Here is a tiny trained network, its code and every weight. The questions are about switching its units off for an input and a class, where a switched-off unit gives its printed mean instead of its output.

import numpy as np


def w(rows, s, z=0):
    codes = np.array(rows[::2]) - 128.0
    scale = np.full(codes.shape[1], s)
    scale[-1] = z or s
    return codes * scale


def norm(h):
    return h / np.sqrt((h * h).mean(-1, keepdims=True) + 1e-5)


def f(y):
    return y / 2 * (1 + np.tanh(0.7978845608 * (y + 0.044715 * y**3)))


def log_softmax(a):
    a = a - a.max(-1, keepdims=True)
    return a - np.log(np.exp(a).sum(-1, keepdims=True))


def net(x, mask):
    res = np.array(x, float).reshape(1, 4) / 4 @ E
    u = 0
    for l in range(4):
        y = f(norm(res) @ A[l][:, :-1].T + A[l][:, -1])
        res = res + np.where(mask[u : u + 7], y, B[l][:, -1]) @ B[l][:, :-1]
        u += 7
    return log_softmax(norm(res)[-1] @ U[:, :-1].T + U[:, -1])


A, B = {}, {}
E = w([
[128,127,127,128,129,129,129],'x0',
[57,94,92,198,85,102,177],'x1',
[128,159,125,162,248,55,128],'x2',
[193,139,194,195,96,144,54],'x3',
],0.013)
A[0] = w([
[137,149,127,102,110,120,138,45],'0.n1',
[111,136,112,181,212,118,124,2],'0.n2',
[69,119,91,20,128,139,174,133],'0.n3',
[71,131,99,60,196,109,173,82],'0.n4',
[176,132,146,72,232,111,97,79],'0.n5',
[156,124,108,2,160,132,125,64],'0.n6',
[185,143,140,16,137,146,90,143],'0.n7',
],0.021,0.0059)
B[0] = w([
[64,145,153,200,139,86,83,125],'0.n1',
[109,87,230,113,144,68,150,213],'0.n2',
[118,221,126,119,67,35,212,251],'0.n3',
[137,4,110,143,182,226,57,249],'0.n4',
[124,243,22,178,130,207,92,253],'0.n5',
[22,176,211,105,141,172,198,213],'0.n6',
[205,28,227,96,123,69,140,246],'0.n7',
],0.023,0.013)
A[1] = w([
[116,164,133,103,120,90,110,55],'1.n1',
[151,188,134,200,202,2,112,3],'1.n2',
[68,93,55,75,142,60,127,106],'1.n3',
[100,49,102,169,215,56,102,167],'1.n4',
[79,115,60,142,41,173,80,52],'1.n5',
[176,241,68,96,146,98,87,35],'1.n6',
[124,192,25,120,106,78,135,27],'1.n7',
],0.024,0.0036)
B[1] = w([
[162,124,177,125,110,234,198,141],'1.n1',
[119,179,188,50,68,100,178,198],'1.n2',
[201,95,81,145,139,124,133,183],'1.n3',
[137,58,169,168,167,139,209,244],'1.n4',
[45,147,146,174,75,123,82,194],'1.n5',
[155,182,128,251,112,126,159,198],'1.n6',
[148,91,21,90,106,138,146,194],'1.n7',
],0.027,0.011)
A[2] = w([
[158,136,91,101,95,153,113,101],'2.n1',
[195,69,153,112,125,122,92,31],'2.n2',
[96,159,89,78,195,178,70,114],'2.n3',
[71,150,146,98,111,143,54,54],'2.n4',
[82,171,56,78,205,219,69,64],'2.n5',
[224,64,159,74,144,131,2,4],'2.n6',
[86,152,119,130,105,140,55,66],'2.n7',
],0.024,0.0026)
B[2] = w([
[84,122,86,124,155,98,116,162],'2.n1',
[121,116,127,102,149,155,49,249],'2.n2',
[46,157,83,167,173,152,116,188],'2.n3',
[115,95,152,186,119,129,117,186],'2.n4',
[9,182,118,163,159,251,138,224],'2.n5',
[146,98,146,57,122,219,50,255],'2.n6',
[152,78,153,156,113,114,133,189],'2.n7',
],0.03,0.0078)
A[3] = w([
[154,205,5,136,78,131,143,79],'3.n1',
[104,160,143,85,115,131,142,18],'3.n2',
[226,222,112,169,154,82,81,38],'3.n3',
[104,156,207,70,119,39,154,5],'3.n4',
[169,212,127,142,102,106,118,5],'3.n5',
[107,129,193,103,123,70,154,80],'3.n6',
[99,126,171,164,117,149,131,143],'3.n7',
],0.026,0.003)
B[3] = w([
[154,121,4,62,131,116,36,255],'3.n1',
[101,105,122,166,167,71,79,157],'3.n2',
[221,190,179,180,165,86,105,186],'3.n3',
[61,168,219,84,149,76,180,223],'3.n4',
[187,125,146,168,193,145,96,180],'3.n5',
[114,168,91,80,107,59,126,208],'3.n6',
[145,155,92,129,53,112,141,220],'3.n7',
],0.025,0.013)
U = w([
[86,150,187,73,122,52,195,254],'0',
[60,181,101,175,176,217,151,98],'1',
[172,76,187,58,127,173,41,89],'2',
[221,209,130,183,154,124,86,57],'3',
[143,90,14,87,104,94,123,224],'4',
[162,1,119,160,199,142,187,32],'5',
[112,81,144,203,27,102,90,36],'6',
],0.019,0.0025)

Each question gives the input, the list of numbers given to net, and the class t.
The units are the neurons (one row each of A and B). Each row of codes is followed by its name. A weight is (code - 128) times the scale printed after its matrix; where a second scale follows, it is the last column's (A, B and U).
mask holds one flag per neuron, layer by layer. A switched-off neuron (its flag False) gives its mean, the last column of its row in B, instead of its output. The means were averaged over made-up inputs and are rounded, as every weight is.
A unit's drop is (log p(t) with every unit on - log p(t) with that unit switched off) / (log p(t) with every unit on - log p(t) with every unit switched off).
The circuit of an input: a set's keep is (log p(t) with only the set's units on - log p(t) with every unit switched off) / (log p(t) with every unit on - log p(t) with every unit switched off). Starting from the 12 units with the biggest drops (on a tie, the unit counted first), units are removed one at a time, each time the one whose removal leaves the highest keep (on an exact tie, the one counted first), for as long as the keep stays at least 0.8.
units of the circuit, in order: the units of the circuit, biggest drop first
k most important neurons: the k neurons with the biggest drops, biggest first
top k neurons in layer l: the k neurons of layer l with the biggest drops, biggest first
input [-3,1,-7,7], class 6: 2 most important neurons : 0.n7, 0.n2
input [5,4,8,-6], class 5: top neuron in layer 1 : 1.n4
input [7,-3,2,1], class 3: units of the circuit, in order : 0.n5, 0.n7
input [8,0,4,2], class 3: 4 most important neurons : 0.n5, 0.n7, 1.n6, 0.n2
input [-2,7,-2,1], class 6: 4 most important neurons : 0.n3, 1.n5, 0.n7, 0.n2
input [5,1,6,-7], class 5: 2 most important neurons : 0.n4, 1.n4
input [1,-7,6,0], class 1: 4 most important neurons : 0.n5, 0.n3, 0.n6, 2.n5
input [0,0,4,3], class 3: 4 most important neurons : 0.n5, 0.n7, 1.n6, 0.n4
input [3,2,-5,-5], class 4: 2 most important neurons : 0.n3, 0.n7
input [5,1,8,-2], class 5: 3 most important neurons : 0.n4, 0.n2, 1.n4
input [8,4,0,3], class 6: 3 most important neurons : 0.n2, 0.n3, 0.n7
input [-6,-6,2,7], class 3: 2 most important neurons : 0.n5, 0.n4
input [2,4,8,1], class 0: 2 most important neurons : 0.n2, 1.n2
input [-3,-4,-6,0], class 0: units of the circuit, in order : 0.n4
input [0,-4,1,8], class 3: top 3 neurons in layer 0 : 0.n4, 0.n2, 0.n5
input [4,7,0,-1], class 4: top 3 neurons in layer 0 : 0.n2, 0.n4, 0.n7
input [-2,8,1,-1], class 5: top 3 neurons in layer 0 : 0.n5, 0.n3, 0.n6
input [-5,3,-2,8], class 6: top 4 neurons in layer 0 : 0.n7, 0.n3, 0.n2, 0.n5
input [-4,-8,0,-8], class 0: top 3 neurons in layer 0 : 0.n6, 0.n3, 0.n7
input [-5,1,7,-5], class 5: units of the circuit, in order : 1.n4
input [1,2,-4,-5], class 4: top 2 neurons in layer 0 : 0.n3, 0.n7
input [-6,1,-8,8], class 6: top 4 neurons in layer 0 : 0.n7, 0.n2, 0.n3, 0.n4
